Here is a tiny trained network, its code and every weight. The questions are about switching its units off for an input and a class, where a switched-off unit gives its printed mean instead of its output.

import numpy as np


def w(rows, s, z=0):
    codes = np.array(rows[::2]) - 128.0
    scale = np.full(codes.shape[1], s)
    scale[-1] = z or s
    return codes * scale


def norm(h):
    return h / np.sqrt((h * h).mean(-1, keepdims=True) + 1e-5)


def f(y):
    return y / 2 * (1 + np.tanh(0.7978845608 * (y + 0.044715 * y**3)))


def log_softmax(a):
    a = a - a.max(-1, keepdims=True)
    return a - np.log(np.exp(a).sum(-1, keepdims=True))


def net(x, mask):
    res = np.array(x, float).reshape(1, 4) / 4 @ E
    u = 0
    for l in range(3):
        y = f(norm(res) @ A[l][:, :-1].T + A[l][:, -1])
        res = res + np.where(mask[u : u + 13], y, B[l][:, -1]) @ B[l][:, :-1]
        u += 13
    return log_softmax(norm(res)[-1] @ U[:, :-1].T + U[:, -1])


A, B = {}, {}
E = w([
[165,216,168,216],'x0',
[76,44,108,253],'x1',
[225,43,185,123],'x2',
[185,133,34,141],'x3',
],0.0076)
A[0] = w([
[229,136,75,170,166],'L0N0',
[188,147,142,172,127],'L0N1',
[250,67,212,141,2],'L0N2',
[195,219,171,92,104],'L0N3',
[107,207,84,176,155],'L0N4',
[154,116,130,101,117],'L0N5',
[98,71,110,209,120],'L0N6',
[209,158,27,164,112],'L0N7',
[196,233,179,227,12],'L0N8',
[146,145,124,53,100],'L0N9',
[146,65,69,87,88],'L0N10',
[108,144,239,153,141],'L0N11',
[119,100,138,242,101],'L0N12',
],0.012,0.0067)
B[0] = w([
[133,141,203,130,250],'L0N0',
[105,111,152,170,188],'L0N1',
[203,2,211,139,212],'L0N2',
[243,149,57,144,254],'L0N3',
[64,180,106,162,234],'L0N4',
[149,105,118,120,139],'L0N5',
[238,157,85,79,236],'L0N6',
[141,172,213,43,218],'L0N7',
[129,185,189,242,234],'L0N8',
[198,117,74,148,179],'L0N9',
[100,66,160,88,172],'L0N10',
[133,189,216,95,235],'L0N11',
[222,146,78,142,239],'L0N12',
],0.022,0.0048)
A[1] = w([
[142,101,108,188,149],'L1N0',
[6,179,63,143,76],'L1N1',
[125,104,111,104,132],'L1N2',
[52,28,104,81,103],'L1N3',
[121,114,119,125,100],'L1N4',
[136,206,110,135,126],'L1N5',
[101,179,71,138,166],'L1N6',
[140,79,98,64,186],'L1N7',
[108,124,131,110,47],'L1N8',
[119,79,126,218,148],'L1N9',
[138,201,191,42,101],'L1N10',
[86,137,212,111,10],'L1N11',
[119,5,143,189,1],'L1N12',
],0.016,0.0023)
B[1] = w([
[162,179,126,97,144],'L1N0',
[146,116,225,6,181],'L1N1',
[141,183,149,141,139],'L1N2',
[158,212,190,253,182],'L1N3',
[128,170,136,120,117],'L1N4',
[174,58,151,99,245],'L1N5',
[172,174,180,59,190],'L1N6',
[177,223,155,213,213],'L1N7',
[151,138,129,143,113],'L1N8',
[163,201,137,88,134],'L1N9',
[97,22,96,178,254],'L1N10',
[147,76,69,142,163],'L1N11',
[184,138,227,50,163],'L1N12',
],0.025,0.0064)
A[2] = w([
[168,152,66,98,121],'L2N0',
[75,117,105,132,3],'L2N1',
[124,252,158,158,56],'L2N2',
[191,14,230,218,142],'L2N3',
[54,183,172,136,105],'L2N4',
[96,234,174,241,90],'L2N5',
[150,8,78,138,54],'L2N6',
[75,204,121,150,187],'L2N7',
[164,149,28,101,128],'L2N8',
[202,156,8,81,99],'L2N9',
[136,123,123,153,99],'L2N10',
[177,140,157,137,122],'L2N11',
[155,189,131,128,93],'L2N12',
],0.012,0.0032)
B[2] = w([
[143,102,98,156,140],'L2N0',
[150,181,103,138,121],'L2N1',
[118,103,129,220,163],'L2N2',
[6,167,32,65,255],'L2N3',
[205,84,127,161,128],'L2N4',
[50,109,149,187,178],'L2N5',
[64,138,185,167,147],'L2N6',
[198,97,191,152,132],'L2N7',
[178,152,95,95,138],'L2N8',
[171,101,59,153,156],'L2N9',
[116,99,132,136,131],'L2N10',
[103,101,96,161,182],'L2N11',
[125,101,102,185,153],'L2N12',
],0.019,0.015)
U = w([
[118,162,154,225,118],'0',
[220,115,1,116,58],'1',
[177,101,199,13,40],'2',
[50,82,80,104,254],'3',
],0.017,0.0031)

Each question gives the input, the list of numbers given to net, and the class t.
The units are the neurons (one row each of A and B). Each row of codes is followed by its name. A weight is (code - 128) times the scale printed after its matrix; where a second scale follows, it is the last column's (A, B and U).
mask holds one flag per neuron, layer by layer. A switched-off neuron (its flag False) gives its mean, the last column of its row in B, instead of its output. The means were averaged over made-up inputs and are rounded, as every weight is.
A unit's drop is (log p(t) with every unit on - log p(t) with that unit switched off) / (log p(t) with every unit on - log p(t) with every unit switched off).
unit that matters most: the unit with the biggest drop
top k neurons: the k neurons with the biggest drops, biggest first
top k neurons in layer l: the k neurons of layer l with the biggest drops, biggest first
drop of u: that unit's drop, to one decimal
input [-6,-2,7,8], class 3: top 2 neurons in layer 0 -> (L0N7; L0N0)
input [-8,0,8,1], class 0: top 4 neurons -> (L1N3; L1N7; L0N8; L1N5)
input [-7,-7,5,6], class 0: top neuron in layer 0 -> (L0N6)
input [-3,-6,-7,-3], class 2: top 4 neurons -> (L0N2; L0N6; L0N12; L1N1)
input [0,2,-1,-3], class 3: top 3 neurons in layer 0 -> (L0N11; L0N3; L0N9)
input [3,8,8,-4], class 1: top 2 neurons in layer 0 -> (L0N12; L0N6)
input [2,3,1,1], class 1: top 2 neurons -> (L0N12; L0N6)
input [6,6,-2,-8], class 3: top 3 neurons in layer 1 -> (L1N5; L1N7; L1N10)
input [6,-1,6,7], class 3: top 3 neurons -> (L0N7; L2N3; L1N7)
input [1,-5,7,8], class 3: top 4 neurons in layer 0 -> (L0N7; L0N0; L0N12; L0N6)
input [-6,1,1,5], class 0: top 4 neurons -> (L1N3; L0N10; L1N7; L0N11)
input [-7,-7,6,-3], class 0: top 4 neurons -> (L1N7; L0N6; L0N12; L0N8)
input [-8,-1,-1,8], class 0: top 2 neurons -> (L1N3; L1N7)
input [-8,6,4,7], class 0: top 3 neurons -> (L1N7; L0N10; L0N11)
input [-7,7,8,-4], class 2: unit that matters most -> L1N12
input [5,7,2,-2], class 1: top 2 neurons -> (L0N12; L0N6)
input [-4,2,6,-3], class 2: top 2 neurons -> (L1N12; L0N2)
input [-8,1,2,7], class 0: top 3 neurons -> (L1N3; L1N7; L0N11)
input [6,8,-7,-8], class 1: top 3 neurons -> (L0N12; L0N6; L1N5)
input [-3,-5,4,-4], class 1: unit that matters most -> L0N9
input [7,8,-5,-5], class 1: top 4 neurons -> (L0N12; L0N6; L1N5; L0N0)
input [3,7,-5,7], class 1: top 3 neurons -> (L0N12; L0N6; L0N11)
input [-6,0,-7,-6], class 2: top 2 neurons -> (L1N1; L0N2)
input [-5,3,0,-6], class 3: drop of L0N2 -> 0.0
input [7,2,7,8], class 3: drop of L1N10 -> 0.1
input [-6,8,0,2], class 1: drop of L0N12 -> 0.1
input [-5,0,-3,8], class 3: drop of L0N7 -> 0.9
input [1,-7,-2,-6], class 1: unit that matters most -> L0N3
input [-8,-2,0,7], class 0: top 2 neurons in layer 1 -> (L1N3; L1N7)
